In the rows, 128 means zero.
Each row is followed by its class; each block has classes of its own.
[101 145 136 158 125 177 176 127 123 153  77  80 175 161 103 135 180 150
 135 130 100 118 142 121 170 153  92 154 146 143 103  90] -> J979
[ 81 140 147 148 112 171 185 134 125 159  80  80 180 175 102 147 168 149
 126 119 109 143 160 117 168 145 105 149 147 136 114  87] -> J709
[ 28 121 156 122  97 156 152 130 122 127 135 149 114 182 132 119 149 120
 111 100 155 167 157  63 148 131 112 176 127 135 132  94] -> J918
[ 30 127 162 119 100 146 161 126 134 118 147 140 109 186 123 118 145 124
 116  98 160 165 164  75 174 134 105 176 120 145 128  99] -> J539
[101 146 141 160 123 158 203 136 122 140  86  98 159 175 107 139 176 156
 115 112 102 139 159 117 164 149 117 151 152 153 113  97] -> J987
[ 40 127 167 122  93 156 163 131 128 120 143 133 106 184 127 117 149 119
 107  89 146 169 156  66 163 144 109 179 122 146 130  93] -> J987
[ 87 146 147 159 110 177 179 127 124 165  85  93 181 157  97 129 172 150
 134 127 104 122 143 115 177 149  93 152 149 141 109  88] -> J548
[103 150 130 149 127 156 210 126 122 151  90  96 153 176 104 132 169 168
 122 112  99 141 165 126 159 143 114 150 158 148 117  95] -> J987
[ 39 136 177 116  89 161 160 121 117 120 133 133 110 191 107 106 141 126
 124  91 140 158 173  81 166 142  95 179 132 135 136  92] -> J987
[ 48 122 175 131  90 147 153 120 126 122 151 133 114 183 133 127 144 122
 102  90 167 147 139  59 160 144 119 185 117 145 121  89] -> J667
[100 147 138 149 126 166 201 115 128 155  94  97 157 170 100 130 167 167
 127 124 102 130 153 117 168 146 111 143 149 147 113  88] -> J678
[ 91 146 144 155 106 178 173 128 127 169  87  87 187 157  94 130 174 151
 136 126 104 123 140 119 177 148  95 153 151 141 112  85] -> J548
[ 40 121 167 126 107 161 151 135 118 118 144 123 117 175 131 122 148 116
 117 104 158 165 149  71 169 133 115 175 123 150 128 108] -> J111
[ 94 149 135 149 126 145 205 123 122 134  91 103 165 177 103 120 163 174
 121 118 110 139 179 129 165 140 105 151 155 144 114  95] -> J539
[ 29 129 172 115  93 162 147 123 111 117 123 148 119 188 119 109 139 124
 119 104 148 157 170  80 150 130  98 177 134 128 137  92] -> J918
[ 84 143 141 151 122 152 213 120 120 148  82  89 170 175 104 136 157 166
 121 118 110 135 168 124 153 144 111 146 153 144 118  91] -> J709
[ 28 121 163 119  94 152 156 124 124 121 137 149 115 179 132 113 146 122
 111 101 156 160 162  62 144 133 112 175 128 139 130  96] -> J918
[100 139 127 154 124 153 193 134 127 147  91 109 165 164 131 138 167 163
 107 121 112 144 157 112 143 136 116 146 151 146 117  96] -> J918
[ 96 146 145 154 127 177 191 121 123 155  87  95 158 173 102 137 175 153
 126 125 102 130 151 116 173 154 110 147 150 141 108  88] -> J678
[ 89 146 138 157 118 154 208 119 114 151  91 102 169 169 101 115 160 172
 125 118 109 128 160 121 156 142  99 153 158 145 121  87] -> J548
[ 30 128 174 116  94 160 156 117 109 116 127 145 119 182 119 108 138 124
 122 107 149 144 172  72 150 137  94 171 129 131 132  95] -> J918
[ 94 147 149 155 117 182 179 118 130 166  87  91 164 164  98 135 178 148
 131 127  97 124 142 112 178 156 105 150 146 140 104  83] -> J678
[ 39 133 172 121 101 158 149 110 103 118 136 137 105 187 116 127 135 122
 121  94 149 142 158  70 175 131  96 176 120 130 127  86] -> J667
[107 144 141 154 126 154 197 117 115 148  94  94 162 176 110 147 165 163
 113 115 114 123 151 119 161 145 116 156 151 145 108  90] -> J667
[103 146 137 164 127 173 182 129 122 151  73  91 174 160 105 137 173 152
 136 123  98 125 146 115 174 147  90 152 143 143 107  90] -> J979
[ 33 122 166 121  96 158 152 127 121 116 132 146 120 183 136 118 142 123
 117 103 154 157 162  71 145 131 107 173 126 137 134  97] -> J918
[ 85 144 146 147 116 159 199 122 126 149  83  83 173 168 101 140 154 162
 128 120 108 132 169 123 163 143 101 142 149 144 120  93] -> J709
[ 32 131 165 121  98 146 170 119 119 116 144 144 112 192 112 107 133 133
 124  99 159 153 172  78 170 139  87 174 121 136 134 103] -> J539
[ 31 131 170 124 101 162 161 114 119 123 138 142 103 192 110 107 139 132
 126 100 148 154 161  71 169 140 105 174 128 133 133  90] -> J678
[ 21 127 169 129  93 163 159 125 113 125 130 141 118 184 112 109 142 119
 120 102 153 158 151  67 172 140  97 180 130 137 133  88] -> J548
[ 37 134 176 120  94 161 158 111 121 122 141 144 105 187 112 104 133 132
 124 101 148 152 159  75 169 140 101 174 125 133 130  89] -> J678
[ 39 125 163 123  96 153 146 122 117 121 146 135 111 187 126 129 145 123
 111  90 159 158 151  61 168 134 113 184 123 133 123  89] -> J667
[ 95 146 140 149 108 177 183 124 135 169  89  84 166 167 104 133 180 152
 132 116  89 134 146 119 165 149 102 158 146 145 112  84] -> J987
[ 96 145 136 148 119 160 190 122 125 155  84 104 170 159 107 137 169 159
 126 125 107 121 159 122 152 138 106 144 154 145 116  97] -> J918
[ 42 131 167 120 103 157 162 113 113 112 129 130 112 183 113 102 130 134
 134 104 147 141 164  80 165 139  77 175 122 138 136  93] -> J979
[ 38 133 174 120  84 156 159 119 127 120 138 135 106 185 117 102 135 130
 119  93 140 161 159  79 162 140  98 182 124 142 138  91] -> J987
[ 97 145 135 160 129 171 186 125 120 148  75  90 168 162 105 136 173 151
 136 125 101 121 148 112 172 149  92 153 144 143 105  91] -> J979
[ 41 123 149 131 104 151 156 128 127 115 137 131 110 178 136 114 146 128
 117  99 152 163 144  65 161 136 101 182 118 144 128  90] -> J979
[ 98 144 139 155 138 166 195 127 114 153  88  88 165 159 107 130 167 159
 124 126 104 139 155 123 165 138 117 148 154 151 110 103] -> J111
[ 22 121 174 122  85 151 158 126 130 119 135 124 129 191 123 122 132 129
 126  94 160 162 167  79 158 133 106 176 124 138 141  96] -> J709
[ 19 124 177 122  87 152 165 125 120 120 128 126 122 195 111 120 130 129
 123  97 159 160 172  78 164 139  96 175 127 134 143  94] -> J709
[ 19 127 182 119  94 170 160 118 102 119 129 134 125 193  99  96 138 124
 135 103 150 143 172  76 168 145  84 176 136 130 141  91] -> J548
[103 150 140 154 123 156 205 131 120 144  84  99 159 177 103 128 172 165
 113 109  99 143 164 127 158 147 117 153 159 148 114  92] -> J987
[ 99 146 140 157 134 166 196 126 109 152  84  89 169 162 102 132 171 158
 124 127 104 133 150 133 163 140 114 153 156 150 107 103] -> J111
[ 20 126 173 122  90 167 159 118 110 119 138 134 121 187 113  97 132 129
 131 106 151 148 166  70 165 142  79 175 127 132 140  94] -> J548
[ 33 126 172 120 107 169 161 117 106 125 134 125 121 183 112 108 140 128
 140 104 143 152 167  86 165 128  93 174 128 138 137 105] -> J111
[ 37 129 161 127  99 156 161 109 120 121 129 132 109 182 118  99 129 139
 136 105 144 145 155  79 161 136  78 180 121 138 138  90] -> J979
[ 25 119 163 132  93 158 161 130 124 127 141 133 118 183 127 111 147 123
 116 104 161 157 148  56 167 143 104 178 125 144 129  91] -> J548
[ 39 125 168 131 108 165 157 133 107 126 133 130 113 179 124 120 148 118
 113 103 151 168 149  74 172 132 106 178 123 143 126  99] -> J111
[ 93 147 149 152 130 163 190 116 105 142  85 100 158 175 100 147 169 151
 115 120 111 119 156 111 170 150 114 154 152 138  99  91] -> J667
[ 96 147 148 152 124 186 176 123 125 159  85  89 163 168 101 138 181 145
 123 130  98 128 143 116 176 160 112 149 150 138 100  86] -> J678
[ 36 132 176 126 101 163 164 114 118 118 135 144 100 190 115 110 132 131
 120 105 147 151 156  71 172 141  99 170 120 137 132  90] -> J678
[ 18 124 167 123  91 154 165 125 117 123 132 129 122 190 115 123 135 121
 124  97 157 159 164  65 164 139 101 173 120 132 131  94] -> J709
[ 45 120 162 127  91 151 168 135 137 122 141 126 106 192 140 120 152 127
 104  92 151 175 153  63 161 141 116 182 122 152 131  89] -> J987
[ 29 127 176 123  92 163 159 123 112 112 135 136 123 185 120 105 135 128
 121 105 153 154 169  75 169 139  83 175 128 136 137  92] -> J548
[ 95 141 141 145 118 178 175 130 123 158  78  94 179 165 113 138 178 148
 123 129 102 129 156 120 152 147 106 149 155 137 111  92] -> J918
[ 40 125 162 129 101 161 164 125 125 125 141 141 102 190 124 120 149 126
 109  97 152 168 148  63 170 143 112 175 123 140 130  86] -> J678
[100 149 138 155 117 152 208 124 120 144  89 101 157 174 103 127 170 167
 118 109  98 138 161 120 158 144 108 154 151 149 114  90] -> J987
[ 97 150 133 148 123 156 193 123 117 148  82 114 166 160 109 136 164 162
 118 125 104 129 162 126 149 133 105 145 155 141 113  96] -> J918
[ 93 141 146 150 111 171 176 126 126 156  79  99 179 162 113 135 177 149
 120 129 104 127 151 119 148 146 108 153 152 141 110  90] -> J918
[100 145 136 149 121 159 191 124 122 151  80 106 173 161 115 134 168 158
 117 125 105 130 157 120 146 141 113 146 155 143 111  93] -> J918
[ 30 123 160 122  93 152 149 129 124 121 135 149 114 181 136 115 147 124
 107  98 155 168 160  68 145 129 114 179 130 136 132  92] -> J918
[ 79 137 149 147 111 171 191 125 128 159  84  74 180 174 104 142 167 152
 133 120 108 132 164 114 163 147  99 147 145 140 118  87] -> J709

A new block, with new classes.
[137 145 113 135 166  94 123 156 164 134 121 132 139 111 149 100 111 154
 138 125 117 103 108 153 130 154 164 121 135 128 125  97] -> J451
[132 113 154 131  77 124 146 123 115 108 108 124 162 135  78 159 135 113
  73 132 137 113 148 107 128 128 105 142 127 174 104 130] -> J140
[128 103 118  79 106 141 103 128  63 120 113 124 117 140 100 177 163  86
  98 154 152 146 156  62 160  95  78 178 132 123 110 184] -> J26
[152 135 159 165  96 128 150 105 154 129 138 120 153 122  88  98 112 135
  67 148 120  98 132 133  89 126  92 115 102 156 123 112] -> J839
[149 106 154 140 123 152 125 111 100 145 145 115 127 143 118 122 129  96
  97 153 135 110 102 125 133 110  94 129  92 142 103 138] -> J26
[ 97 128 101 117 139 144 134 139 145 133 136 122 121 113 141 176 138 109
 126 125 125 126 116 140 163 143 166 146 132 121 100 114] -> J946
[ 88 184  98 130 158 130 123 151 224 132 110 134 153 112 126 150 125 168
 146 131 106 114 110 153 156 140 184 143 161 115 116  90] -> J656
[138 105 122  86 116 119  87 165  78 136 123 128  95 110 123 149 149 107
 144 143 144 141 139  97 156 123  87 150 148 100 133 172] -> J839
[167  90 185 153 124 137 128 150  73 155 154 120 124 140 121  96 124 117
 123 162 137  97  96 146 125 132  77 108  91 140 132 125] -> J656
[134  88 136 120 110 142 133 141  56 140 126 132 107 142 124 168 152  81
 126 146 142 126 140 104 137 117 114 154 121 137 107 161] -> J527
[117 114 129 131 121 150 136 133 100 131 123 139 117 121 123 168 135 114
 118 132 151 114 122  91 152 135 142 158 130 147 107 134] -> J270
[145  89 146 122  89 119 145 126  86 120 133 115 134 137  95 143 145 100
  68 152 135 110 159  89 130 134  83 160 109 148 120 151] -> J946
[128 123 133 132 127 144 125 152 112 136 146 130 106 112 130 145 127 120
 125 130 135 123 110 139 133 146 131 128 132 121 119 133] -> J839
[178  61 162 120  91 112 137 122  19 135 123 120 115 123  93 113 144  83
  98 156 154 102 157  76 108 114  56 140 102 167 130 163] -> J270
[132  88 120  82 100 122 114 154  68 123 125 113  97 131 109 178 168  75
 130 141 145 141 164  90 164 125  90 167 129 115 123 167] -> J946
[129 126 142 127 106 128 115 125 142 133 135 122 131 133 107 112 136 105
 112 160 142 116 117 109 152 119  88 156 118 127 123 140] -> J946
[ 91 191 119 147 128 143 133 108 236 139 116 132 156 126 109 129 131 167
 129 156 105 114 120 149 137 111 143 135 133 127 103  99] -> J527
[105 181 136 157 128 129 112 133 208 123 134 131 159 133 104 102 119 155
 129 151 127  92 105 144 146 135 121 131 129 113 123 113] -> J14
[147 100 162 150 109 142 136 117 109 140 166 115 123 134 122 111 128  95
  94 154 139 109  95 126 135 135  95 133  93 142 114 133] -> J946
[166  86 158 125 103 113 143 148  70 125 124 127 139 132  80 132 134 121
  79 155 139 102 153  96 113 127  78 147 112 161 130 139] -> J656
[129 137  94 115 174  89 132 174 170 139 110 127 125 104 132 162 120 161
 140 110 102 113 136 149 140 151 180 131 149 119 119  90] -> J656
[146 108 139 125 126 143 123 144  86 136 130 124 118 126 137 152 132 101
 128 148 146 125 112 124 144 132 133 130 114 143 105 129] -> J451
[107 131 101 111 133 123 139 138 141 125  98 139 130 110 121 186 140 145
 118 121 128 114 153  94 147 137 164 162 149 141 105 122] -> J270
[154 116 135 132 128 112 131 144 121 126 114 131 139 123 127 122 125 130
 105 137 133 101 134 123 121 134 129 135 117 151 121 113] -> J451
[156 110 162 136 126 123 118 141 103 151 146 123 122 136 127  82 114 127
 137 148 127 109 112 139 130 119  77 115 102 118 144 135] -> J42
[142 136 151 166 133 151 131 123 145 143 144 125 128 121 140 112 109 137
 120 144 125 104  87 156 132 138 140 100  95 147 117 109] -> J479
[126 114 125  96 106 106 107 154 100 120 103 122 111 121 108 168 141 115
 130 122 142 134 150 104 170 141 113 144 156 126 119 143] -> J140
[142  95 124 111 122 109 154 163  87 120 111 131 139 123  87 172 130 125
  93 131 127 112 161  98 127 144 130 155 138 154 118 124] -> J656
[115 137 112 133 169 118 111 166 154 137 137 133 122 113 157 146 119 125
 170 110 123  99  87 164 159 156 178 121 144 101 112 111] -> J14
[143 138 137 116 116 136 113 143 140 142 130 121 107 109 116 134 135 142
 121 139 136 127 141 123 140 125 100 131 132 116 124 131] -> J839
[129 136 135 143 176  91  84 168 151 162 153 121 117 118 162  50 114 155
 186 129 119 101  86 175 130 158 115  87 139  90 154 132] -> J739
[138 137 150 147 124 136 125 138 145 150 138 120 126 137 125 107 114 142
 123 147 119 102 125 146 135 122 103 122 101 120 131 117] -> J42
[172 131 174 174 151 103 132 130 150 173 150 116 142 134 135  35  93 161
 114 151 114  88 106 163 113 122  81  89  81 131 147 109] -> J42
[ 89 188 110 150 153 152 141 124 231 145 136 120 156 124 131 149 115 164
 121 127 116 114 114 166 126 141 193 113 132 128  89  86] -> J739
[179  94 143 144 155  85 110 143 104 149 143 121 125  96 155  51 107 133
 134 129 106  88  90 155 108 139 107  88 104 134 149 122] -> J479
[146  78 126 109 105 109 142 146  72 131 107 138 122 133 103 159 145  97
  96 135 128 111 167  81 122 115 112 171 126 148 110 150] -> J527
[154  87 165 125 109 118  94 153  52 143 147 118 108 153 113  83 133 100
 147 152 153 119 132 110 125 133  52 120 114 114 144 179] -> J739
[105 193 126 154 127 145 123 127 217 115 120 138 163 139 110 128 122 152
 119 155 140 117 101 139 142 131 150 143 125 139 109 102] -> J451
[113 154 112 124 145 110  94 150 176 126 118 135 134 127 131 125 127 134
 165 129 127 108 111 131 164 134 137 138 148  92 128 128] -> J14
[172  95 199 169  97 143 127 124  77 131 167 123 135 150 105  86 123 103
 107 159 154  89 100 129 116 129  57 111  82 144 128 150] -> J14
[114 135 123 140 133 140 124 145 150 121 137 131 130 123 118 163 126 118
 138 126 129 108 107 140 148 141 151 128 129 122 109 118] -> J14
[179  85 149 137 127  85 135 139  73 155 135 119 106 123 112  79 130 113
 107 151 123  94 144 116 104 128  79 125 108 140 135 143] -> J527
[ 89 145  96 118 114 171 145 129 148 110 107 136 144 116 113 221 136 118
 110 132 124 132 132 118 155 133 190 149 135 153  88 117] -> J479
[134 133 133 144 163 129 110 149 138 149 141 123 112 109 168 110 116 126
 173 132 127 120  75 175 142 146 155  95 126 119 125 100] -> J451
[147 116 154 123 104 141 123 120 103 132 130 124 114 129 110 112 141 125
 126 139 149 115 138  98 133 113  81 141 109 133 125 134] -> J270
[135 121 121 109 152  97 102 183 116 141 115 127 111 118 129 135 137 136
 165 140 125 120 128 133 152 141 122 140 150 108 141 139] -> J656
[120  87 135 103  96 136 120 144  57 119 116 127 120 125 114 198 148  85
 106 131 152 141 132  96 162 130 118 146 140 149 101 158] -> J140
[104 174 118 130 121 155 126 125 189 120 113 134 160 124 113 137 135 150
 120 148 124 126 122 130 146 115 143 136 122 141 113 122] -> J479
[124 107 115 123 163 127 110 150  98 147 130 123  94 116 151 147 122 111
 155 113 127 119 106 144 161 145 140 121 138 115 122 131] -> J26
[153 102 150 135 136  82 119 139  96 142 125 123 129 119 144  77 113 135
 119 119 123  97 113 143 132 154 111 102 132 134 136 124] -> J140
[106 195 127 149 138 151 141 124 238 132 121 122 157 122 110 135 126 177
 117 142 110 113 123 166 128 122 154 122 126 129 116  73] -> J656
[175 108 151 135 131  99 121 140 115 135 134 120 138 116 127  85 124 133
 115 148 122  95 115 138 109 133 101 113 103 146 126 116] -> J451
[147 136 153 151 119 143 130 126 157 149 140 124 123 115 119 129 116 124
 116 146 132 114 100 146 121 128 124 116 118 139 110 115] -> J839
[111 160 120 114 118 145 128 135 177 136 121 117 138 127  95 154 142 142
 111 139 138 129 160 114 131 119 132 139 136 130 107 122] -> J739
[ 98 112 121 106 119 132 125 161  90 123 115 131 124 118 123 200 140 102
 120 122 143 135 121 121 166 145 153 145 152 140  98 137] -> J140
[131 108  93  74 114 125 111 161  63 104 100 136 105 125 112 210 153  91
 117 134 164 155 167  66 160 122 131 178 147 129 110 154] -> J451
[146 100 115 115 159  89 125 170 117 140 116 133 127 103 129 135 121 139
 132 119 113 104 123 130 134 145 142 132 145 129 135 108] -> J656
[107 149 108 116 131 138 126 125 169 127 108 127 119 110 130 162 143 143
 150 115 123 125 141 117 149 129 155 143 145 121 116 112] -> J270
[117 170 130 139 140 132 112 133 212 148 144 112 130 122 122 103 115 165
 135 132 115 116 119 153 124 133 136 110 127 107 115 100] -> J739
[100 141  93  91 124 135 122 144 142 116 102 134 118 112 115 200 159 124
 140 123 137 135 155  93 152 120 153 172 151 124 105 135] -> J270
[135 132 109 119 138 109 127 145 135 121 106 133 147 115 126 148 124 139
 118 132 129 108 135 120 144 143 150 138 136 145 110 111] -> J451
[119 123 107 115 142 115 139 136 147 129 108 130 139 124 112 161 128 127
  94 123 112 106 136 119 130 130 152 153 136 136 105 113] -> J26
[148 132 170 160 116 128 117 129 123 152 149 120 140 144 109  65 112 133
 113 173 132 102 110 133 132 115  57 118  92 127 145 142] -> J42
[120 180 146 160 141 137 115  98 211 147 135 113 150 139 117  68 113 157
 119 156 114 103  97 159 136 114 102 113 108 117 121 104] -> J26
[145  96 139 145 157 111 111 144  81 162 151 126  89 121 171  89 125 109
 170 136 117 108  91 166 123 139 117 103 119 106 134 137] -> J527
[127 116 119 120 123 120 143 149 128 129 114 139 147 130 105 158 124 127
 100 137 120 109 142 109 133 123 134 155 125 145 118 132] -> J42
[134 121 140 118 111 148 119 119 116 129 128 110 115 141 110 147 142 108
 110 139 128 126 143 119 135 108  93 141 109 122 112 136] -> J26
[159 129 170 143 102 134 119 133 124 142 147 117 116 128 104  90 124 132
 114 152 138 113 126 136 115 125  67 117 106 123 133 133] -> J839
[ 97 150 103 120 116 138 154 127 169 113  95 139 149 114 102 192 142 148
  98 126 127 105 159  97 134 135 173 172 146 156  97 112] -> J270
[122 161 142 147 149 120 103 145 210 157 144 118 148 129 126  85 114 164
 146 140 118 105  97 155 135 133 123 110 123 110 116 112] -> J739
[152 137 157 151 135 111 108 142 161 138 150 115 115 124 128  85 115 145
 147 130 120  91 107 157 130 142 103 104 113  97 136 107] -> J14
[143  82 140 122 132 124 124 159  59 135 134 130 122 127 124 149 129 100
 137 136 134 119 109 120 141 144 117 132 134 133 128 140] -> J656
[128 131 140 140 126 152 125 143 115 126 130 134 124 132 137 152 124 118
 132 143 149 118 105 137 145 142 144 132 118 141 107 118] -> J451
